Below are the code and all the weights of a small trained network. Each question names an input and a target symbol and asks about switching units off, where a switched-off unit gives its printed mean instead of its output.

import numpy as np


def w(rows, s, z=0):
    codes = np.array(rows[::2]) - 128.0
    scale = np.full(codes.shape[1], s)
    scale[-1] = z or s
    return codes * scale


def f(y):
    return y / 2 * (1 + np.tanh(0.7978845608 * (y + 0.044715 * y**3)))


def softmax(a):
    e = np.exp(a - a.max(-1, keepdims=True))
    return e / e.sum(-1, keepdims=True)


def log_softmax(a):
    a = a - a.max(-1, keepdims=True)
    return a - np.log(np.exp(a).sum(-1, keepdims=True))


def net(x, mask):
    ids = ['ΘΞΩαεηλμπστ'.index(c) for c in x.split()]
    T = len(ids)
    res = E[ids] + P[:T]
    r = res
    for j in range(3):
        rows = slice(2 * j, 2 * j + 2)
        q, k, v = (r @ M[0][rows].T for M in (Q, K, V))
        z = softmax(np.where(np.tri(T) > 0, q @ k.T / 2**0.5, -1e9)) @ v
        o = O[0][rows]
        res = res + np.where(mask[j], z, o[:, -1]) @ o[:, :-1]
    y = f(res @ A[0][:, :-1].T + A[0][:, -1])
    res = res + np.where(mask[3:11], y, B[0][:, -1]) @ B[0][:, :-1]
    return log_softmax(res[-1] @ U[:, :-1].T + U[:, -1])


Q, K, V, O, A, B = {}, {}, {}, {}, {}, {}
E = w([
[127,197,96],'Θ',
[63,231,54],'Ξ',
[164,200,219],'Ω',
[211,158,160],'α',
[156,152,56],'ε',
[171,199,248],'η',
[182,155,94],'λ',
[92,226,106],'μ',
[99,180,43],'π',
[138,173,85],'σ',
[151,157,61],'τ',
],0.013)
P = w([
[124,76,122],'0',
[103,166,157],'1',
[252,187,136],'2',
[99,113,123],'3',
[90,187,149],'4',
[235,146,133],'5',
[100,115,122],'6',
],0.023)
Q[0] = w([
[142,248,126],'h1',
[154,125,112],'h1',
[114,91,165],'h2',
[239,225,93],'h2',
[75,174,146],'h3',
[137,135,159],'h3',
],0.016)
K[0] = w([
[99,124,94],'h1',
[167,51,116],'h1',
[168,186,120],'h2',
[147,7,122],'h2',
[138,63,129],'h3',
[100,94,96],'h3',
],0.02)
V[0] = w([
[69,173,108],'h1',
[226,203,183],'h1',
[63,80,39],'h2',
[89,250,187],'h2',
[208,151,96],'h3',
[76,194,212],'h3',
],0.011)
O[0] = w([
[167,75,157,255],'h1',
[118,158,15,53],'h1',
[99,2,117,222],'h2',
[60,201,209,54],'h2',
[177,169,41,216],'h3',
[114,208,185,126],'h3',
],0.011,0.0045)
A[0] = w([
[1,130,56,81],'n1',
[185,182,118,2],'n2',
[158,189,151,104],'n3',
[181,96,120,94],'n4',
[6,124,162,142],'n5',
[41,84,136,157],'n6',
[62,165,181,81],'n7',
[162,135,180,85],'n8',
],0.014,0.008)
B[0] = w([
[142,17,186,183],'n1',
[143,50,193,224],'n2',
[80,104,76,252],'n3',
[60,185,118,255],'n4',
[246,133,86,190],'n5',
[161,218,254,195],'n6',
[93,92,173,199],'n7',
[129,156,15,195],'n8',
],0.009,0.0089)
U = w([
[138,131,157,120],'Θ',
[215,157,219,2],'Ξ',
[96,201,131,138],'Ω',
[251,254,61,164],'α',
[122,57,109,48],'ε',
[57,199,144,179],'η',
[159,138,74,100],'λ',
[238,214,156,209],'μ',
[80,38,227,141],'π',
[114,105,142,125],'σ',
[127,70,120,69],'τ',
],0.0082,0.0052)

Each question gives the input, a string of symbols that net reads in full, and the target symbol t.
The units are the heads (2 rows each of Q, K, V and O) and the neurons (one row each of A and B). Each row of codes is followed by its name. A weight is (code - 128) times the scale printed after its matrix; where a second scale follows, it is the last column's (O, A, B and U).
mask holds one flag per unit, heads first, then neurons. A switched-off unit (its flag False) gives its mean, the last column of its rows in O or B, instead of its output. The means were averaged over made-up inputs and are rounded, as every weight is.
A unit's drop is (log p(t) with every unit on - log p(t) with that unit switched off) / (log p(t) with every unit on - log p(t) with every unit switched off).
The circuit of an input: a set's keep is (log p(t) with only the set's units on - log p(t) with every unit switched off) / (log p(t) with every unit on - log p(t) with every unit switched off). Starting from all 11 units, units are removed one at a time, each time the one whose removal leaves the highest keep (on an exact tie, the one counted first), for as long as the keep stays at least 0.8.
units of the circuit, in order: the units of the circuit, biggest drop first
most important unit: the unit with the biggest drop
k most important neurons: the k neurons with the biggest drops, biggest first
heads that matter: for each layer, one digit per head in row order, 1 if its drop is at least 0.15 and else 0, layers parted by /
input μ μ ε μ Θ, target μ: most important unit : n5
input μ μ π Ω π, target μ: 3 most important neurons : n5, n2, n3
input Ξ τ η π α, target Ξ: heads that matter : 111
input Ξ π Θ τ η μ μ, target μ: units of the circuit, in order : n5, h2
input η τ π π α, target η: 4 most important neurons : n8, n3, n7, n1
input Ξ ε η η Ω, target Ξ: 3 most important neurons : n5, n7, n6
input η τ μ α, target α: heads that matter : 100
input π μ λ λ α, target π: 2 most important neurons : n5, n8
input π Ξ π Ξ ε, target π: units of the circuit, in order : h2, h1
input α Ω τ η, target η: units of the circuit, in order : h2, n3
input π π μ η τ, target π: units of the circuit, in order : h2, n8
input π μ Ξ λ π, target π: heads that matter : 011
input Ξ τ π π λ, target Ξ: heads that matter : 111
input η η λ π, target π: heads that matter : 110
input ε π α η π, target ε: heads that matter : 011
input α α α π ε, target α: heads that matter : 010
input α η Ξ ε π, target α: most important neuron : n2
input π σ η Ξ λ, target π: heads that matter : 111
input μ μ Ξ σ σ, target μ: heads that matter : 011
input μ Θ π Ω λ π Ξ, target Ξ: heads that matter : 010
input π ε π π η, target π: heads that matter : 011
input Ξ μ η σ π, target Ξ: 2 most important neurons : n6, n5
